Below are the code and all the weights of a small trained network. Each question names an input and a target symbol and asks about switching units off, where a switched-off unit gives its printed mean instead of its output.

import numpy as np


def w(rows, s, z=0):
    codes = np.array(rows[::2]) - 128.0
    scale = np.full(codes.shape[1], s)
    scale[-1] = z or s
    return codes * scale


def f(y):
    return np.maximum(y, 0)


def softmax(a):
    e = np.exp(a - a.max(-1, keepdims=True))
    return e / e.sum(-1, keepdims=True)


def log_softmax(a):
    a = a - a.max(-1, keepdims=True)
    return a - np.log(np.exp(a).sum(-1, keepdims=True))


def net(x, mask):
    ids = ['ΞΠΣΦαβγδεζηθλμτ'.index(c) for c in x.split()]
    T = len(ids)
    res = E[ids] + P[:T]
    u = 0
    for l in range(3):
        r = res
        for j in range(2):
            rows = slice(2 * j, 2 * j + 2)
            q, k, v = (r @ M[l][rows].T for M in (Q, K, V))
            z = softmax(np.where(np.tri(T) > 0, q @ k.T / 2**0.5, -1e9)) @ v
            o = O[l][rows]
            res = res + np.where(mask[u + j], z, o[:, -1]) @ o[:, :-1]
        u += 2
        y = f(res @ A[l][:, :-1].T + A[l][:, -1])
        res = res + np.where(mask[u : u + 4], y, B[l][:, -1]) @ B[l][:, :-1]
        u += 4
    return log_softmax(res[-1] @ U[:, :-1].T + U[:, -1])


Q, K, V, O, A, B = {}, {}, {}, {}, {}, {}
E = w([
[102,150,85,96,149],'Ξ',
[120,196,153,181,98],'Π',
[62,41,54,142,141],'Σ',
[93,100,10,200,183],'Φ',
[106,198,162,94,76],'α',
[155,141,131,112,89],'β',
[37,131,146,68,63],'γ',
[124,135,220,97,95],'δ',
[143,62,91,182,115],'ε',
[144,137,124,121,113],'ζ',
[150,135,126,123,126],'η',
[141,54,89,185,91],'θ',
[113,145,90,103,133],'λ',
[69,59,218,80,123],'μ',
[161,132,126,110,103],'τ',
],0.011)
P = w([
[218,139,60,3,223],'0',
[183,146,79,36,187],'1',
[168,156,92,69,166],'2',
[156,159,108,92,152],'3',
[134,163,116,109,131],'4',
[125,167,128,126,131],'5',
[108,168,131,141,112],'6',
[93,173,142,154,103],'7',
[83,178,155,169,99],'8',
[71,182,161,176,83],'9',
[51,181,166,191,84],'10',
[43,193,177,198,81],'11',
[37,192,188,210,69],'12',
],0.0053)
Q[0] = w([
[168,57,105,232,221],'L0H0',
[47,8,112,5,76],'L0H0',
[32,161,157,113,143],'L0H1',
[230,69,161,185,137],'L0H1',
],0.015)
K[0] = w([
[157,9,104,236,203],'L0H0',
[45,3,123,44,108],'L0H0',
[74,155,127,139,97],'L0H1',
[238,57,96,118,128],'L0H1',
],0.016)
V[0] = w([
[1,172,198,159,18],'L0H0',
[73,112,154,158,139],'L0H0',
[90,134,86,92,243],'L0H1',
[145,103,74,206,43],'L0H1',
],0.0051)
O[0] = w([
[158,160,117,72,255,252],'L0H0',
[133,115,126,142,168,125],'L0H0',
[185,119,95,111,150,132],'L0H1',
[127,142,178,95,84,70],'L0H1',
],0.0053,0.0022)
A[0] = w([
[217,15,194,254,53,8],'L0N0',
[145,153,129,201,139,251],'L0N1',
[190,170,123,235,185,254],'L0N2',
[206,134,248,34,154,134],'L0N3',
],0.0076,0.0016)
B[0] = w([
[114,204,137,47,179,181],'L0N0',
[165,162,138,135,111,210],'L0N1',
[225,162,120,124,155,211],'L0N2',
[133,145,87,165,255,255],'L0N3',
],0.0097,0.0022)
Q[1] = w([
[125,107,58,140,138],'L1H0',
[132,234,111,4,227],'L1H0',
[121,121,87,169,132],'L1H1',
[117,111,74,159,128],'L1H1',
],0.019)
K[1] = w([
[190,121,102,100,78],'L1H0',
[43,183,252,132,98],'L1H0',
[119,120,126,171,126],'L1H1',
[113,128,104,163,134],'L1H1',
],0.021)
V[1] = w([
[133,124,92,217,89],'L1H0',
[65,144,141,170,151],'L1H0',
[254,85,115,61,115],'L1H1',
[171,60,56,133,105],'L1H1',
],0.0099)
O[1] = w([
[81,112,161,176,3,2],'L1H0',
[160,177,217,77,148,157],'L1H0',
[229,96,27,28,175,173],'L1H1',
[143,31,21,149,145,124],'L1H1',
],0.0052,0.0046)
A[1] = w([
[117,68,148,164,84,81],'L1N0',
[95,172,137,73,43,72],'L1N1',
[10,92,106,81,157,179],'L1N2',
[118,84,175,100,62,1],'L1N3',
],0.011,0.0022)
B[1] = w([
[105,142,150,107,97,139],'L1N0',
[79,118,134,86,105,154],'L1N1',
[248,137,163,179,128,254],'L1N2',
[123,159,136,115,164,129],'L1N3',
],0.012,0.004)
Q[2] = w([
[127,37,160,125,122],'L2H0',
[150,164,82,157,92],'L2H0',
[13,1,107,178,82],'L2H1',
[118,214,109,141,142],'L2H1',
],0.03)
K[2] = w([
[172,76,114,67,140],'L2H0',
[139,151,99,205,93],'L2H0',
[131,72,1,120,131],'L2H1',
[110,189,142,125,159],'L2H1',
],0.027)
V[2] = w([
[67,192,78,89,127],'L2H0',
[113,136,109,252,165],'L2H0',
[41,199,36,105,174],'L2H1',
[176,242,88,110,33],'L2H1',
],0.016)
O[2] = w([
[132,92,119,126,193,123],'L2H0',
[116,70,17,113,85,172],'L2H0',
[57,154,100,241,174,3],'L2H1',
[167,255,44,122,109,245],'L2H1',
],0.0099,0.0018)
A[2] = w([
[77,179,244,122,159,18],'L2N0',
[78,35,176,2,129,108],'L2N1',
[111,39,162,235,58,10],'L2N2',
[115,68,111,57,224,250],'L2N3',
],0.0087,0.0026)
B[2] = w([
[93,124,75,104,71,196],'L2N0',
[138,211,102,254,143,254],'L2N1',
[150,204,139,44,122,155],'L2N2',
[186,49,142,107,86,231],'L2N3',
],0.0097,0.0096)
U = w([
[178,122,84,153,198,255],'Ξ',
[131,212,121,166,102,168],'Π',
[77,184,136,164,2,164],'Σ',
[111,93,51,158,116,100],'Φ',
[85,185,131,197,240,84],'α',
[143,137,112,149,165,38],'β',
[176,159,169,41,174,114],'γ',
[46,75,175,132,145,235],'δ',
[134,138,116,150,156,56],'ε',
[133,132,114,145,157,57],'ζ',
[134,137,109,144,159,51],'η',
[136,139,117,147,158,49],'θ',
[137,141,113,149,158,46],'λ',
[167,148,160,223,130,57],'μ',
[136,135,116,145,155,49],'τ',
],0.005,0.0079)

Each question gives the input, a string of symbols that net reads in full, and the target symbol t.
The units are the heads (2 rows each of Q, K, V and O) and the neurons (one row each of A and B). Each row of codes is followed by its name. A weight is (code - 128) times the scale printed after its matrix; where a second scale follows, it is the last column's (O, A, B and U).
mask holds one flag per unit, layer by layer, with each layer's heads first. A switched-off unit (its flag False) gives its mean, the last column of its rows in O or B, instead of its output. The means were averaged over made-up inputs and are rounded, as every weight is.
A unit's drop is (log p(t) with every unit on - log p(t) with that unit switched off) / (log p(t) with every unit on - log p(t) with every unit switched off).
The circuit of an input: a set's keep is (log p(t) with only the set's units on - log p(t) with every unit switched off) / (log p(t) with every unit on - log p(t) with every unit switched off). Starting from the 12 units with the biggest drops (on a tie, the unit counted first), units are removed one at a time, each time the one whose removal leaves the highest keep (on an exact tie, the one counted first), for as long as the keep stays at least 0.8.
units of the circuit, in order: the units of the circuit, biggest drop first
unit that matters most: the unit with the biggest drop
top k neurons: the k neurons with the biggest drops, biggest first
k most important neurons of layer l: the k neurons of layer l with the biggest drops, biggest first
heads that matter: for each layer, one digit per head in row order, 1 if its drop is at least 0.15 and else 0, layers parted by /
input ζ Ξ β μ γ α δ γ τ, target γ: units of the circuit, in order -> (L2H1; L2N1)
input Ξ Φ γ η ζ λ ε τ τ Σ β θ, target Σ: unit that matters most -> L1H0
input Σ γ α Φ θ γ θ Φ Ξ Σ Σ τ, target Σ: top 2 neurons -> (L1N2; L0N2)
input γ γ ζ ζ γ ζ θ α α ε λ θ τ, target α: units of the circuit, in order -> (L2H1; L1N2; L0H0; L2N3)
input Φ α α μ θ, target μ: heads that matter -> 00 / 00 / 01
input γ α γ μ τ, target μ: 2 most important neurons of layer 2 -> (L2N1; L2N3)
input γ δ α γ β μ γ β, target γ: units of the circuit, in order -> (L1N2; L2H1)
input β γ γ β β, target γ: units of the circuit, in order -> (L1N2; L2N1; L2H1; L2H0)
input Φ μ λ α ζ τ ζ ε γ β γ λ, target γ: units of the circuit, in order -> (L1N2; L2H1; L2N1; L0N2)
input θ ζ μ γ θ ε α α Ξ λ, target α: units of the circuit, in order -> (L2H1; L1N2; L2H0)
input ζ Ξ ζ θ ζ β α μ μ ζ β μ Ξ, target μ: top 2 neurons -> (L2N1; L1N2)
input β ζ ε β μ γ γ η α, target α: heads that matter -> 10 / 00 / 01
input ζ λ Φ γ γ α γ θ, target γ: heads that matter -> 00 / 01 / 01
input ζ Σ Π α θ α Π α α α ε, target α: unit that matters most -> L0N0
input α Φ Σ μ Ξ ζ θ, target μ: top 2 neurons -> (L0N0; L2N1)
input ε δ ζ Φ θ θ α γ η λ, target γ: top 4 neurons -> (L1N2; L0N2; L2N1; L0N1)
input α Σ β α γ Π λ Ξ ε Φ μ τ, target μ: 3 most important neurons of layer 2 -> (L2N1; L2N3; L2N0)
input Σ Ξ τ θ η γ θ ζ β θ Π γ Σ, target Σ: heads that matter -> 10 / 11 / 10
input β μ η, target μ: top 2 neurons -> (L2N1; L1N2)
input Ξ ζ θ μ, target μ: heads that matter -> 00 / 00 / 01
input μ θ γ β Σ μ τ τ Ξ γ Φ, target Φ: units of the circuit, in order -> (L2H0)
input Φ β Σ Π ζ γ θ γ ε ε, target γ: top 4 neurons -> (L0N0; L1N2; L2N1; L0N2)
